Below are the code and all the weights of a small trained network. Each question names an input and a target symbol and asks about switching units off, where a switched-off unit gives its printed mean instead of its output.

import numpy as np


def w(rows, s, z=0):
    codes = np.array(rows[::2]) - 128.0
    scale = np.full(codes.shape[1], s)
    scale[-1] = z or s
    return codes * scale


def norm(h):
    return h / np.sqrt((h * h).mean(-1, keepdims=True) + 1e-5)


def f(y):
    return np.maximum(y, 0)


def softmax(a):
    e = np.exp(a - a.max(-1, keepdims=True))
    return e / e.sum(-1, keepdims=True)


def log_softmax(a):
    a = a - a.max(-1, keepdims=True)
    return a - np.log(np.exp(a).sum(-1, keepdims=True))


def net(x, mask):
    ids = ['αδμξσψ'.index(c) for c in x.split()]
    T = len(ids)
    res = E[ids] + P[:T]
    r = norm(res)
    for j in range(3):
        rows = slice(3 * j, 3 * j + 3)
        q, k, v = (r @ M[0][rows].T for M in (Q, K, V))
        z = softmax(np.where(np.tri(T) > 0, q @ k.T / 3**0.5, -1e9)) @ v
        o = O[0][rows]
        res = res + np.where(mask[j], z, o[:, -1]) @ o[:, :-1]
    y = f(norm(res) @ A[0][:, :-1].T + A[0][:, -1])
    res = res + np.where(mask[3:15], y, B[0][:, -1]) @ B[0][:, :-1]
    return log_softmax(norm(res)[-1] @ U[:, :-1].T + U[:, -1])


Q, K, V, O, A, B = {}, {}, {}, {}, {}, {}
E = w([
[163,82,30,74,93],'α',
[212,179,82,97,118],'δ',
[120,184,137,46,65],'μ',
[123,218,140,57,40],'ξ',
[103,135,149,113,176],'σ',
[252,71,168,55,50],'ψ',
],0.014)
P = w([
[107,122,136,120,254],'0',
[148,129,182,85,89],'1',
[155,125,170,104,84],'2',
[158,131,173,130,82],'3',
[167,189,153,140,117],'4',
[163,202,142,149,125],'5',
[161,163,149,142,149],'6',
[173,176,126,127,161],'7',
],0.0088)
Q[0] = w([
[143,178,125,111,194],'h1',
[48,142,158,116,136],'h1',
[110,130,109,154,138],'h1',
[84,41,148,132,60],'h2',
[164,128,61,143,85],'h2',
[159,111,29,136,142],'h2',
[254,137,131,146,126],'h3',
[165,96,173,116,130],'h3',
[117,115,169,159,81],'h3',
],0.024)
K[0] = w([
[142,123,94,63,69],'h1',
[125,43,116,169,109],'h1',
[110,98,150,89,117],'h1',
[94,78,88,213,58],'h2',
[122,164,16,85,115],'h2',
[109,117,22,121,183],'h2',
[253,100,150,89,152],'h3',
[148,89,166,168,186],'h3',
[106,94,134,95,177],'h3',
],0.02)
V[0] = w([
[73,161,231,59,189],'h1',
[136,67,115,55,93],'h1',
[109,199,156,120,40],'h1',
[83,44,75,198,13],'h2',
[206,160,95,220,156],'h2',
[86,166,59,81,31],'h2',
[150,87,135,121,15],'h3',
[218,81,169,245,152],'h3',
[127,23,82,58,188],'h3',
],0.012)
O[0] = w([
[78,21,163,198,178,190],'h1',
[69,150,91,70,159,175],'h1',
[174,176,155,111,208,181],'h1',
[241,2,63,88,166,2],'h2',
[120,100,81,211,55,85],'h2',
[104,98,87,136,232,199],'h2',
[101,69,123,65,222,207],'h3',
[50,67,149,47,103,127],'h3',
[33,225,26,127,126,168],'h3',
],0.0096,0.0094)
A[0] = w([
[151,116,168,181,161,25],'n1',
[87,174,122,140,117,112],'n2',
[150,62,93,119,134,168],'n3',
[86,161,200,115,118,191],'n4',
[66,79,131,186,112,8],'n5',
[135,71,104,110,125,204],'n6',
[118,158,106,57,131,174],'n7',
[91,76,156,64,156,221],'n8',
[163,67,81,138,150,165],'n9',
[165,85,65,166,221,254],'n10',
[135,76,113,102,2,153],'n11',
[65,135,149,109,55,68],'n12',
],0.014,0.0014)
B[0] = w([
[171,82,33,137,165,150],'n1',
[137,59,112,64,115,215],'n2',
[97,180,106,16,102,188],'n3',
[169,77,69,130,50,254],'n4',
[150,236,178,154,57,152],'n5',
[91,171,135,61,103,181],'n6',
[205,95,117,181,110,234],'n7',
[156,163,249,108,129,251],'n8',
[90,168,109,26,65,188],'n9',
[153,240,68,228,78,235],'n10',
[116,50,183,12,252,146],'n11',
[103,125,183,195,210,195],'n12',
],0.014,0.0083)
U = w([
[69,132,2,76,93,116],'α',
[203,74,98,129,19,76],'δ',
[118,146,105,168,166,100],'μ',
[190,131,105,182,125,128],'ξ',
[68,142,141,183,20,129],'σ',
[86,83,152,55,133,252],'ψ',
],0.008,0.0012)

Each question gives the input, a string of symbols that net reads in full, and the target symbol t.
The units are the heads (3 rows each of Q, K, V and O) and the neurons (one row each of A and B). Each row of codes is followed by its name. A weight is (code - 128) times the scale printed after its matrix; where a second scale follows, it is the last column's (O, A, B and U).
mask holds one flag per unit, heads first, then neurons. A switched-off unit (its flag False) gives its mean, the last column of its rows in O or B, instead of its output. The means were averaged over made-up inputs and are rounded, as every weight is.
A unit's drop is (log p(t) with every unit on - log p(t) with that unit switched off) / (log p(t) with every unit on - log p(t) with every unit switched off).
The circuit of an input: a set's keep is (log p(t) with only the set's units on - log p(t) with every unit switched off) / (log p(t) with every unit on - log p(t) with every unit switched off). Starting from the 12 units with the biggest drops (on a tie, the unit counted first), units are removed one at a time, each time the one whose removal leaves the highest keep (on an exact tie, the one counted first), for as long as the keep stays at least 0.8.
units of the circuit, in order: the units of the circuit, biggest drop first
unit that matters most: the unit with the biggest drop
k most important neurons: the k neurons with the biggest drops, biggest first
heads that matter: for each layer, one digit per head in row order, 1 if its drop is at least 0.15 and else 0, layers parted by /
drop when u is switched off: that unit's drop, to one decimal
input σ δ ψ ψ ξ δ, target δ: heads that matter => 011
input α δ ξ, target α: unit that matters most => h3
input ψ μ δ σ μ σ ψ ψ, target σ: heads that matter => 101
input ξ μ δ, target μ: heads that matter => 110
input σ ψ ψ δ, target δ: 2 most important neurons => n4, n7
input ψ α ψ μ ψ α α σ, target σ: heads that matter => 010
input μ σ α ψ ψ, target ψ: heads that matter => 101
input δ ψ ψ ξ δ, target σ: heads that matter => 010
input ψ δ ξ, target ψ: units of the circuit, in order => n10, h2
input ψ ψ ξ, target ψ: heads that matter => 001
input μ δ ξ μ, target μ: heads that matter => 010
input α ψ ξ, target α: units of the circuit, in order => h3, n8, h2
input α ψ μ, target α: heads that matter => 101
input ψ δ μ ψ ξ μ μ ψ, target μ: units of the circuit, in order => h1, h2, n9
input α σ μ, target α: 3 most important neurons => n8, n10, n2
input μ δ δ α ψ σ δ δ, target ψ: heads that matter => 011
input μ δ ψ μ, target ξ: unit that matters most => h2
input α δ ψ δ δ α ξ, target δ: heads that matter => 001
input ψ σ σ α α ψ α ψ, target α: drop when h2 is switched off => 1.7
input σ α ψ ψ σ α α ψ, target α: drop when n7 is switched off => 0.2
input σ ψ ξ ψ σ δ μ, target δ: unit that matters most => n4
input δ μ α ξ, target δ: drop when h3 is switched off => 0.2
